Below are the code and all the weights of a small trained network. Each question names an input and a class and asks about switching units off, where a switched-off unit gives its printed mean instead of its output.

import numpy as np


def w(rows, s, z=0):
    codes = np.array(rows[::2]) - 128.0
    scale = np.full(codes.shape[1], s)
    scale[-1] = z or s
    return codes * scale


def norm(h):
    return h / np.sqrt((h * h).mean(-1, keepdims=True) + 1e-5)


def f(y):
    return y / 2 * (1 + np.tanh(0.7978845608 * (y + 0.044715 * y**3)))


def log_softmax(a):
    a = a - a.max(-1, keepdims=True)
    return a - np.log(np.exp(a).sum(-1, keepdims=True))


def net(x, mask):
    res = np.array(x, float).reshape(1, 3) / 4 @ E
    u = 0
    for l in range(2):
        y = f(norm(res) @ A[l][:, :-1].T + A[l][:, -1])
        res = res + np.where(mask[u : u + 6], y, B[l][:, -1]) @ B[l][:, :-1]
        u += 6
    return log_softmax(norm(res)[-1] @ U[:, :-1].T + U[:, -1])


A, B = {}, {}
E = w([
[211,186,114,67,57,120,110,214,190,91],'x0',
[147,139,181,61,182,7,26,188,71,226],'x1',
[4,106,171,84,26,89,108,48,254,83],'x2',
],0.0067)
A[0] = w([
[108,114,96,184,170,82,122,97,120,161,163],'L0N1',
[132,2,195,152,194,176,144,75,118,127,93],'L0N2',
[182,131,228,121,120,74,100,148,116,184,135],'L0N3',
[198,196,84,117,68,117,110,188,163,69,85],'L0N4',
[129,186,23,150,161,188,244,128,203,104,2],'L0N5',
[233,150,102,131,161,188,106,174,97,133,33],'L0N6',
],0.0084,0.0038)
B[0] = w([
[169,124,84,140,132,181,101,119,193,139,185],'L0N1',
[216,185,154,78,120,102,111,96,126,73,207],'L0N2',
[78,119,39,150,106,75,171,101,193,126,242],'L0N3',
[170,115,175,177,147,114,79,9,134,100,254],'L0N4',
[120,57,136,45,95,68,204,173,144,166,244],'L0N5',
[89,164,96,124,195,187,133,130,98,136,252],'L0N6',
],0.012,0.0057)
A[1] = w([
[66,154,130,151,47,158,41,115,160,86,146],'L1N1',
[193,96,186,128,155,145,131,37,148,148,176],'L1N2',
[73,136,219,126,69,153,158,135,166,63,4],'L1N3',
[139,111,118,122,231,2,12,182,111,152,60],'L1N4',
[107,152,103,146,100,31,61,149,119,200,19],'L1N5',
[39,146,176,122,56,74,57,136,146,138,198],'L1N6',
],0.0084,0.0017)
B[1] = w([
[144,130,95,136,193,176,107,146,67,181,214],'L1N1',
[119,173,174,167,118,80,92,90,206,189,254],'L1N2',
[154,148,135,149,153,111,145,184,50,155,217],'L1N3',
[119,82,252,120,69,138,137,147,118,91,229],'L1N4',
[157,139,165,137,53,180,229,97,134,125,192],'L1N5',
[154,137,83,143,208,170,130,174,83,115,237],'L1N6',
],0.012,0.0059)
U = w([
[139,89,142,130,55,149,239,124,150,147,148],'0',
[203,158,187,151,132,116,47,60,143,138,194],'1',
[145,147,101,152,220,198,120,168,44,168,128],'2',
[136,153,44,118,138,108,105,103,176,182,255],'3',
[98,117,112,76,88,127,6,179,104,57,51],'4',
[98,119,76,90,102,138,5,188,121,83,26],'5',
[97,85,118,101,89,130,16,159,105,82,49],'6',
[109,87,104,77,80,140,24,127,78,70,46],'7',
],0.012,0.0051)

Each question gives the input, the list of numbers given to net, and the class t.
The units are the neurons (one row each of A and B). Each row of codes is followed by its name. A weight is (code - 128) times the scale printed after its matrix; where a second scale follows, it is the last column's (A, B and U).
mask holds one flag per neuron, layer by layer. A switched-off neuron (its flag False) gives its mean, the last column of its row in B, instead of its output. The means were averaged over made-up inputs and are rounded, as every weight is.
A unit's drop is (log p(t) with every unit on - log p(t) with that unit switched off) / (log p(t) with every unit on - log p(t) with every unit switched off).
The circuit of an input: a set's keep is (log p(t) with only the set's units on - log p(t) with every unit switched off) / (log p(t) with every unit on - log p(t) with every unit switched off). Starting from all 12 units, units are removed one at a time, each time the one whose removal leaves the highest keep (on an exact tie, the one counted first), for as long as the keep stays at least 0.8.
units of the circuit, in order: the units of the circuit, biggest drop first
most important unit: the unit with the biggest drop
top k neurons: the k neurons with the biggest drops, biggest first
top k neurons in layer l: the k neurons of layer l with the biggest drops, biggest first
drop when u is switched off: that unit's drop, to one decimal
input [-5,2,8], class 2: most important unit -> L0N4
input [4,6,8], class 2: units of the circuit, in order -> L1N6, L1N1
input [4,4,-4], class 0: units of the circuit, in order -> L0N3, L1N4
input [1,3,1], class 3: top 3 neurons -> L0N3, L1N4, L0N5
input [-8,-5,-7], class 1: units of the circuit, in order -> L0N2, L1N2
input [5,5,3], class 0: top 3 neurons in layer 0 -> L0N3, L0N2, L0N1
input [-7,2,-7], class 1: top 4 neurons -> L0N2, L1N6, L1N1, L1N3
input [8,-7,6], class 1: top 2 neurons in layer 0 -> L0N4, L0N3
input [-2,3,3], class 3: top 2 neurons -> L0N3, L0N1
input [5,8,8], class 0: top 4 neurons -> L1N5, L0N3, L1N4, L0N6
input [-7,-5,3], class 1: top 3 neurons -> L0N2, L0N3, L1N2
input [-8,-5,-5], class 1: top 2 neurons -> L0N2, L0N3
input [-7,5,-1], class 1: top 2 neurons in layer 0 -> L0N2, L0N1
input [0,-8,-6], class 0: top 3 neurons in layer 1 -> L1N6, L1N1, L1N3
input [8,-5,-7], class 1: units of the circuit, in order -> L0N4
input [-8,-2,-7], class 1: top 2 neurons in layer 0 -> L0N2, L0N3
input [-2,5,5], class 0: top 2 neurons -> L1N5, L0N3
input [6,-1,-6], class 1: top 2 neurons in layer 0 -> L0N4, L0N3
input [8,-6,8], class 1: top 2 neurons in layer 1 -> L1N2, L1N5
input [1,7,3], class 0: units of the circuit, in order -> L1N5
input [-4,-1,-1], class 1: top 2 neurons -> L0N2, L0N3
input [-4,7,3], class 0: drop when L1N5 is switched off -> 0.3
